Below is a small trained network, with its code and all its weights. Each question gives an input and a class and asks what happens when units are switched off, that is, made to give their printed mean instead of their output.

import numpy as np


def w(rows, s, z=0):
    codes = np.array(rows[::2]) - 128.0
    scale = np.full(codes.shape[1], s)
    scale[-1] = z or s
    return codes * scale


def f(y):
    return np.maximum(y, 0)


def log_softmax(a):
    a = a - a.max(-1, keepdims=True)
    return a - np.log(np.exp(a).sum(-1, keepdims=True))


def net(x, mask):
    res = np.array(x, float).reshape(1, 7) / 4 @ E
    y = f(res @ A[0][:, :-1].T + A[0][:, -1])
    res = res + np.where(mask, y, B[0][:, -1]) @ B[0][:, :-1]
    return log_softmax(res[-1] @ U[:, :-1].T + U[:, -1])


A, B = {}, {}
E = w([
[129,130,127,129,127,131,128],'x0',
[150,109,169,27,80,5,38],'x1',
[129,133,134,127,131,128,126],'x2',
[57,212,92,157,53,137,113],'x3',
[73,129,64,91,208,100,89],'x4',
[143,142,122,42,132,52,228],'x5',
[1,28,210,79,82,182,142],'x6',
],0.009)
A[0] = w([
[187,27,148,140,210,119,131,86],'neuron 0',
[189,112,157,158,61,115,146,189],'neuron 1',
[151,175,152,102,129,105,82,73],'neuron 2',
[165,146,92,117,136,104,134,96],'neuron 3',
[96,141,149,141,147,153,167,69],'neuron 4',
[193,148,81,165,153,114,102,145],'neuron 5',
[92,87,158,114,69,56,69,99],'neuron 6',
[74,157,132,148,73,109,147,119],'neuron 7',
[153,146,205,83,153,92,93,49],'neuron 8',
[155,82,144,186,136,146,66,115],'neuron 9',
[173,116,138,87,85,83,115,198],'neuron 10',
[126,91,21,62,170,140,130,153],'neuron 11',
[138,155,100,144,126,114,135,67],'neuron 12',
[128,220,128,116,116,142,119,128],'neuron 13',
[133,73,175,107,161,141,130,90],'neuron 14',
[87,130,75,116,156,126,110,104],'neuron 15',
[144,109,135,98,128,72,254,87],'neuron 16',
[77,134,116,128,70,111,126,131],'neuron 17',
[96,131,140,138,166,146,170,111],'neuron 18',
[195,153,110,128,129,135,111,77],'neuron 19',
[123,139,139,76,116,105,175,108],'neuron 20',
[143,128,139,184,146,180,86,233],'neuron 21',
[124,126,77,80,140,127,239,163],'neuron 22',
[152,180,158,184,176,80,131,40],'neuron 23',
[125,79,108,85,176,145,132,117],'neuron 24',
[136,169,141,155,196,177,215,150],'neuron 25',
[112,148,131,160,109,66,210,113],'neuron 26',
[184,174,152,138,122,141,107,180],'neuron 27',
[195,87,144,116,159,125,144,120],'neuron 28',
[78,165,45,110,82,117,112,169],'neuron 29',
[79,175,133,108,175,105,97,162],'neuron 30',
[158,166,107,137,147,108,111,86],'neuron 31',
[133,97,152,106,149,122,140,2],'neuron 32',
[148,171,91,133,137,137,142,155],'neuron 33',
[95,187,139,135,123,115,130,46],'neuron 34',
[72,135,197,129,137,155,176,211],'neuron 35',
[171,155,173,126,71,139,186,180],'neuron 36',
[205,176,146,160,139,115,141,69],'neuron 37',
],0.012,0.0065)
B[0] = w([
[228,229,168,113,97,205,188,189],'neuron 0',
[95,143,207,186,242,41,61,202],'neuron 1',
[165,127,26,191,81,126,125,166],'neuron 2',
[23,73,133,109,102,144,170,174],'neuron 3',
[143,90,68,149,59,115,144,167],'neuron 4',
[88,74,136,67,140,155,169,219],'neuron 5',
[170,63,25,188,94,144,150,214],'neuron 6',
[203,181,146,59,162,176,209,187],'neuron 7',
[140,112,92,190,109,131,162,174],'neuron 8',
[66,201,63,66,104,165,26,184],'neuron 9',
[173,87,44,161,167,95,135,216],'neuron 10',
[113,133,226,178,171,73,72,202],'neuron 11',
[94,119,190,92,107,179,153,158],'neuron 12',
[189,146,92,102,191,165,155,193],'neuron 13',
[149,132,177,55,137,201,197,168],'neuron 14',
[95,114,185,215,110,66,131,173],'neuron 15',
[90,186,101,86,79,166,5,210],'neuron 16',
[196,141,173,75,126,175,198,183],'neuron 17',
[209,66,74,162,56,77,165,177],'neuron 18',
[141,97,134,116,77,180,156,171],'neuron 19',
[82,119,134,125,74,163,57,178],'neuron 20',
[148,111,78,74,165,119,2,240],'neuron 21',
[74,136,55,111,149,117,40,224],'neuron 22',
[67,98,183,110,28,131,211,171],'neuron 23',
[149,146,180,130,147,120,159,170],'neuron 24',
[186,109,35,206,109,65,146,251],'neuron 25',
[86,156,85,97,130,170,20,186],'neuron 26',
[109,81,156,69,141,117,125,192],'neuron 27',
[178,216,116,99,177,186,177,170],'neuron 28',
[190,177,167,87,177,195,194,220],'neuron 29',
[147,105,228,189,197,83,107,187],'neuron 30',
[97,84,190,99,66,156,150,176],'neuron 31',
[93,174,101,158,38,152,206,139],'neuron 32',
[134,75,160,115,160,148,136,200],'neuron 33',
[214,178,152,192,117,186,174,150],'neuron 34',
[93,52,145,66,157,95,194,227],'neuron 35',
[149,118,227,196,208,35,77,208],'neuron 36',
[84,43,155,100,66,158,188,191],'neuron 37',
],0.0065,0.012)
U = w([
[134,140,125,126,144,111,130,254],'0',
[78,92,159,120,76,148,169,36],'1',
[162,127,57,191,103,103,145,22],'2',
[175,247,152,127,112,159,165,54],'3',
[80,193,104,120,94,150,56,93],'4',
[121,152,198,196,159,69,115,81],'5',
],0.012,0.008)

Each question gives the input, the list of numbers given to net, and the class t.
The units are the neurons (one row each of A and B). Each row of codes is followed by its name. A weight is (code - 128) times the scale printed after its matrix; where a second scale follows, it is the last column's (A, B and U).
mask holds one flag per neuron, in row order. A switched-off neuron (its flag False) gives its mean, the last column of its row in B, instead of its output. The means were averaged over made-up inputs and are rounded, as every weight is.
A unit's drop is (log p(t) with every unit on - log p(t) with that unit switched off) / (log p(t) with every unit on - log p(t) with every unit switched off).
The circuit of an input: a set's keep is (log p(t) with only the set's units on - log p(t) with every unit switched off) / (log p(t) with every unit on - log p(t) with every unit switched off). Starting from the 12 units with the biggest drops (on a tie, the unit counted first), units are removed one at a time, each time the one whose removal leaves the highest keep (on an exact tie, the one counted first), for as long as the keep stays at least 0.8.
units of the circuit, in order: the units of the circuit, biggest drop first
k most important neurons: the k neurons with the biggest drops, biggest first
drop when u is switched off: that unit's drop, to one decimal
input [-6,-1,2,4,-5,8,-5], class 4: 2 most important neurons : neuron 16; neuron 26
input [5,2,8,6,-3,2,3], class 3: 2 most important neurons : neuron 7; neuron 17
input [-2,0,-2,2,6,1,5], class 5: units of the circuit, in order : neuron 30; neuron 11; neuron 15
input [3,2,8,-7,-7,6,-4], class 3: 3 most important neurons : neuron 0; neuron 28; neuron 16
input [4,-8,8,4,-1,8,-8], class 1: units of the circuit, in order : neuron 37; neuron 23
input [-2,4,-3,8,8,5,-1], class 3: units of the circuit, in order : neuron 29
input [-3,-3,6,-1,3,-6,-1], class 4: units of the circuit, in order : neuron 9; neuron 21
input [-6,8,-5,-3,7,8,3], class 2: units of the circuit, in order : neuron 6; neuron 10
input [-3,7,-3,6,4,0,-2], class 2: 2 most important neurons : neuron 6; neuron 2
input [-3,-4,-6,5,-7,1,-7], class 1: 3 most important neurons : neuron 37; neuron 23; neuron 5
input [3,-5,-6,4,1,6,3], class 4: units of the circuit, in order : neuron 22; neuron 16
input [-4,-2,0,4,-4,-8,7], class 4: 3 most important neurons : neuron 9; neuron 21; neuron 37
input [-6,7,5,-2,0,-8,-6], class 4: 2 most important neurons : neuron 9; neuron 25
input [-3,-8,-4,-8,8,7,2], class 2: 2 most important neurons : neuron 25; neuron 18
input [-5,-1,-2,4,-5,-7,-1], class 4: 2 most important neurons : neuron 9; neuron 21
input [7,-3,3,-5,-8,-1,-5], class 5: units of the circuit, in order : neuron 1
input [4,-7,-8,-8,-5,6,0], class 3: 4 most important neurons : neuron 0; neuron 28; neuron 16; neuron 6
input [1,1,-7,-6,-5,6,-1], class 3: 3 most important neurons : neuron 0; neuron 28; neuron 21
input [-3,-3,1,-2,-8,-7,0], class 5: 2 most important neurons : neuron 1; neuron 36
input [2,8,4,6,-5,-4,4], class 2: units of the circuit, in order : neuron 6
input [-1,-3,-5,-4,7,-5,-1], class 5: units of the circuit, in order : neuron 11; neuron 15
input [3,-5,-3,-5,5,8,1], class 4: units of the circuit, in order : neuron 16; neuron 22
input [2,-8,3,1,-8,-3,1], class 2: 2 most important neurons : neuron 25; neuron 4
input [-6,5,-1,-7,-6,6,-7], class 1: units of the circuit, in order : neuron 37; neuron 3
input [-4,8,5,6,3,6,-5], class 2: 2 most important neurons : neuron 2; neuron 10
input [0,-4,-1,8,1,0,5], class 3: units of the circuit, in order : neuron 7; neuron 29
input [3,2,-7,-6,-8,4,3], class 5: units of the circuit, in order : neuron 36
input [-3,-2,-1,-3,6,1,-4], class 5: drop when neuron 15 is switched off : 0.1
